Below are the code and all the weights of a small trained network. Each question names an input and a class and asks about switching units off, where a switched-off unit gives its printed mean instead of its output.

import numpy as np


def w(rows, s, z=0):
    codes = np.array(rows[::2]) - 128.0
    scale = np.full(codes.shape[1], s)
    scale[-1] = z or s
    return codes * scale


def norm(h):
    return h / np.sqrt((h * h).mean(-1, keepdims=True) + 1e-5)


def f(y):
    return np.maximum(y, 0)


def log_softmax(a):
    a = a - a.max(-1, keepdims=True)
    return a - np.log(np.exp(a).sum(-1, keepdims=True))


def net(x, mask):
    res = np.array(x, float).reshape(1, 2) / 4 @ E
    u = 0
    for l in range(4):
        y = f(norm(res) @ A[l][:, :-1].T + A[l][:, -1])
        res = res + np.where(mask[u : u + 5], y, B[l][:, -1]) @ B[l][:, :-1]
        u += 5
    return log_softmax(norm(res)[-1] @ U[:, :-1].T + U[:, -1])


A, B = {}, {}
E = w([
[120,208,40,2],'x0',
[63,188,185,103],'x1',
],0.0062)
A[0] = w([
[146,89,223,157,114],'L0N0',
[119,109,21,78,229],'L0N1',
[59,197,155,101,24],'L0N2',
[138,227,254,151,17],'L0N3',
[15,189,142,162,2],'L0N4',
],0.0059,0.0025)
B[0] = w([
[72,159,1,144,217],'L0N0',
[148,158,191,231,253],'L0N1',
[219,104,121,158,184],'L0N2',
[146,16,139,84,197],'L0N3',
[244,77,129,93,176],'L0N4',
],0.0052,0.0042)
A[1] = w([
[69,143,77,2,250],'L1N0',
[208,143,103,181,144],'L1N1',
[60,91,33,106,95],'L1N2',
[159,42,48,139,76],'L1N3',
[150,175,230,149,154],'L1N4',
],0.0068,0.0019)
B[1] = w([
[192,35,115,206,214],'L1N0',
[94,200,128,10,255],'L1N1',
[3,130,123,54,148],'L1N2',
[202,236,228,18,235],'L1N3',
[94,26,139,63,190],'L1N4',
],0.0062,0.0038)
A[2] = w([
[122,215,219,185,159],'L2N0',
[103,164,113,46,216],'L2N1',
[166,183,7,119,237],'L2N2',
[160,255,77,148,246],'L2N3',
[103,57,172,118,233],'L2N4',
],0.0067,0.0013)
B[2] = w([
[114,29,20,198,180],'L2N0',
[52,136,225,115,249],'L2N1',
[113,53,151,224,242],'L2N2',
[167,1,113,215,252],'L2N3',
[214,176,87,131,216],'L2N4',
],0.0049,0.0042)
A[3] = w([
[125,117,46,238,48],'L3N0',
[139,217,80,99,7],'L3N1',
[125,243,125,53,95],'L3N2',
[2,36,219,158,143],'L3N3',
[12,137,173,100,110],'L3N4',
],0.0063,0.0022)
B[3] = w([
[2,51,38,242,195],'L3N0',
[163,140,86,168,128],'L3N1',
[82,206,47,103,147],'L3N2',
[206,205,69,65,253],'L3N3',
[77,227,159,36,165],'L3N4',
],0.0041,0.0047)
U = w([
[138,52,80,234,186],'0',
[229,98,180,84,235],'1',
[115,238,162,3,155],'2',
[85,166,113,123,17],'3',
[45,144,138,122,22],'4',
[99,171,117,128,32],'5',
[67,193,113,142,2],'6',
],0.014,0.0058)

Each question gives the input, the list of numbers given to net, and the class t.
The units are the neurons (one row each of A and B). Each row of codes is followed by its name. A weight is (code - 128) times the scale printed after its matrix; where a second scale follows, it is the last column's (A, B and U).
mask holds one flag per neuron, layer by layer. A switched-off neuron (its flag False) gives its mean, the last column of its row in B, instead of its output. The means were averaged over made-up inputs and are rounded, as every weight is.
A unit's drop is (log p(t) with every unit on - log p(t) with that unit switched off) / (log p(t) with every unit on - log p(t) with every unit switched off).
most important unit: the unit with the biggest drop
k most important neurons: the k neurons with the biggest drops, biggest first
top k neurons in layer l: the k neurons of layer l with the biggest drops, biggest first
drop when u is switched off: that unit's drop, to one decimal
input [-1,1], class 2: most important unit -> L1N2
input [-3,-1], class 2: top 2 neurons in layer 0 -> L0N1, L0N0
input [-1,-3], class 2: top 3 neurons in layer 1 -> L1N1, L1N0, L1N3
input [-4,6], class 1: 4 most important neurons -> L1N1, L2N3, L2N4, L0N4
input [8,-8], class 0: 3 most important neurons -> L2N2, L2N3, L1N0
input [2,-3], class 2: 3 most important neurons -> L1N1, L0N0, L1N4
input [-3,-4], class 1: 2 most important neurons -> L0N1, L1N4
input [-6,-7], class 1: 2 most important neurons -> L1N3, L0N1
input [4,-2], class 0: 4 most important neurons -> L2N3, L1N3, L2N2, L0N4
input [0,-3], class 2: 3 most important neurons -> L1N1, L0N0, L2N1
input [-1,-8], class 1: 2 most important neurons -> L1N3, L1N1
input [-2,-3], class 2: 2 most important neurons -> L0N1, L1N2
input [2,0], class 2: 2 most important neurons -> L0N1, L1N4
input [8,2], class 0: most important unit -> L1N0
input [-3,1], class 2: 3 most important neurons -> L0N0, L1N2, L0N1
input [-1,2], class 2: top 2 neurons in layer 0 -> L0N0, L0N1
input [1,-2], class 2: top 2 neurons in layer 1 -> L1N4, L1N1
input [-1,-6], class 1: top 2 neurons in layer 1 -> L1N3, L1N1
input [-4,8], class 1: top 3 neurons in layer 0 -> L0N4, L0N3, L0N2
input [-3,2], class 2: top neuron in layer 1 -> L1N2
input [2,7], class 1: drop when L1N0 is switched off -> 0.3
input [-2,6], class 1: drop when L1N1 is switched off -> 0.9
input [5,1], class 0: drop when L1N1 is switched off -> 0.0
